[[142 111 145 115 119 123]
 [139 128 140 108 104 153]
 [102 148 125 124 150 103]]	124

[[139 117 118 140 137 115 120]
 [120 112 153 116 116 153 113]
 [153 151 118  98 119 152 152]]	119

[[139 117 131 105]
 [122 136 121 137]
 [137 129 130 111]]	129

[[112 122 130 148 133 115]
 [143 119  99 117 140 125]
 [137 138 131 124 118 129]]	124

[[135 112 101 146 150 130]
 [101 143 134 128 122 126]
 [126 134 153 131 114 126]]	131

[[127 142 133 121]
 [123 143 131 122]
 [119 150 126 128]]	150

[[109 111 130 136 103 122 130]
 [122 124 148 145 115 142 151]
 [ 99 117 126 114 132 118 127]]	132

[[118 155 127 149]
 [127 100 134 108]
 [114 134 133 148]]	134

[[128 120 122 117]
 [106 156  99 142]
 [131 145 139 122]]	145

[[129 140 112 132 109 113 146]
 [129 145 108 138 104 108 148]
 [143 120 130 145 133 137 118]]	133
---
[136 123 106 114 128] => 136, 106

[[124 148 149 133 152]
 [132 113 109 126 104]] => 152, 104

[[158 103 149 140 135 114 131]
 [119 141 138 115 140 129 154]
 [135 106 142 146 131 122 133]] => 158, 103

[144 132 133 151] => 151, 132

[142 156 136 145 137 140 147] => 156, 136

[[123 149 122 128 131 135 142]
 [124 120 127 121 132 131 119]] => 149, 119

[137 137 116 133 150 142 134] => 150, 116

[[108 100 103 113 113 143]
 [114 107 114 113 128 104]
 [103 119 109 140 124 111]] => 143, 100

[133 118 102 127 121 126 135] => 135, 102

[129 133 110 137 155] => 155, 110
---
[115 118 134 105] => 105, 115

[[101 133 109 113 118]
 [112 110 119 116 147]
 [140 102 116 132 135]] => 118, 140

[[129 132 136 110 105]
 [129 132 136 110 105]] => 105, 129

[140 138 108 103] => 103, 140

[[115 125 125 100 138 138]
 [117 147 124 125 108 117]] => 138, 117

[[117 147 125 130 118 139]
 [138 133 126 123 120 131]
 [119 139 150 115 147 145]] => 139, 119

[106 150 102 130 141] => 141, 106

[118 138 107 151] => 151, 118
---
Input:
[[128 122 118 118 144 115]
 [130 113 134 127 130 133]
 [114 113 105 125 129 129]]
Output: 128

Input:
[[138 110 147 131 104 142 141]
 [122 127 124 149 126 136 102]
 [124 123 107 120 158 120 130]]
Output: 138

Input:
[[150 133 114 131]
 [131 118 121 135]
 [ 98 153 113 129]]
Output: 150

Input:
[[127 127 132 128]
 [122 122 134 123]
 [112 112 150 105]]
Output: 127

Input:
[[135 154 119 136 127 102 108]
 [139 148 116 100 133 143 154]
 [137 148 118  99 132 142 154]]
Output: 135

Input:
[[118 147 142 143]
 [128 113 158 126]
 [134 138 128 128]]
Output: 118

Input:
[[136 138 128 115 116]
 [125 120 116 102 144]
 [141 140 126 110 110]]
Output: 136
---
[[145 118 144 133 110 112 108]
 [131 114 107 145 145 106 146]]
114

[[125 122 120 119 128 121]
 [125 127 132 128 129 136]
 [149 138 134 131 122 116]]
127

[[119 118 131 131  98]
 [125 134 107 109 111]]
134

[[129 126 133 109 106 147 129]
 [134 118 132 117 111 132 138]
 [126 129 113 113 129 141 108]]
118

[[127 129 128 128 102 127 130]
 [130 128 128 129 125 128 112]
 [127 129 128 128 137 128 146]]
128

[[147 112 140 138 103]
 [128  99 103 113 125]]
99

[[150 138 123 126]
 [132 133 130 139]
 [138 131 126 132]]
133

[[133 116 117 144]
 [135 149 112 142]
 [118 139 128 108]]
149

[[131 139 122 129 123 132 130]
 [128 151 118 130 122 136 131]]
151
---
Q:
[[142 148 134 131 110]
 [114 130 158 158 105]
 [132 142 114 105 119]]
A: 105

Q:
[[117 137 132 135 111]
 [111 142 134 139 103]]
A: 111

Q:
[[135 120 106 138]
 [135 126 133 117]]
A: 138

Q:
[[128 126 117 152 135 122]
 [125 130 137 105 121 127]]
A: 122

Q:
[[129 128 113 135 134 119 138]
 [145 110 116 132 130 131 154]]
A: 138

Q:
[[136 119 132 127 122 113]
 [118 106 122  99 124 106]]
A: 113

Q:
[[136 128 145 106]
 [137 134 136 123]]
A: 106

Q:
[[121 128 122 110 122 136]
 [113 157 138 145 157 146]
 [140 107 116 116 102 112]]
A: 146
---
[135 127 137 115 156 127 140] | 135
[116 155 134 146 118 120 120] | 116
[131 122 150 135 127 129] | 131
[103 130 103 132] | 103
[115 140 152 130 120] | 115
[136 143 113 155] | 136
[140 107 132 136  98 153] | 140
[150 155 124 135] | 150
[ 99 115 104 153 130 157 147] | 99
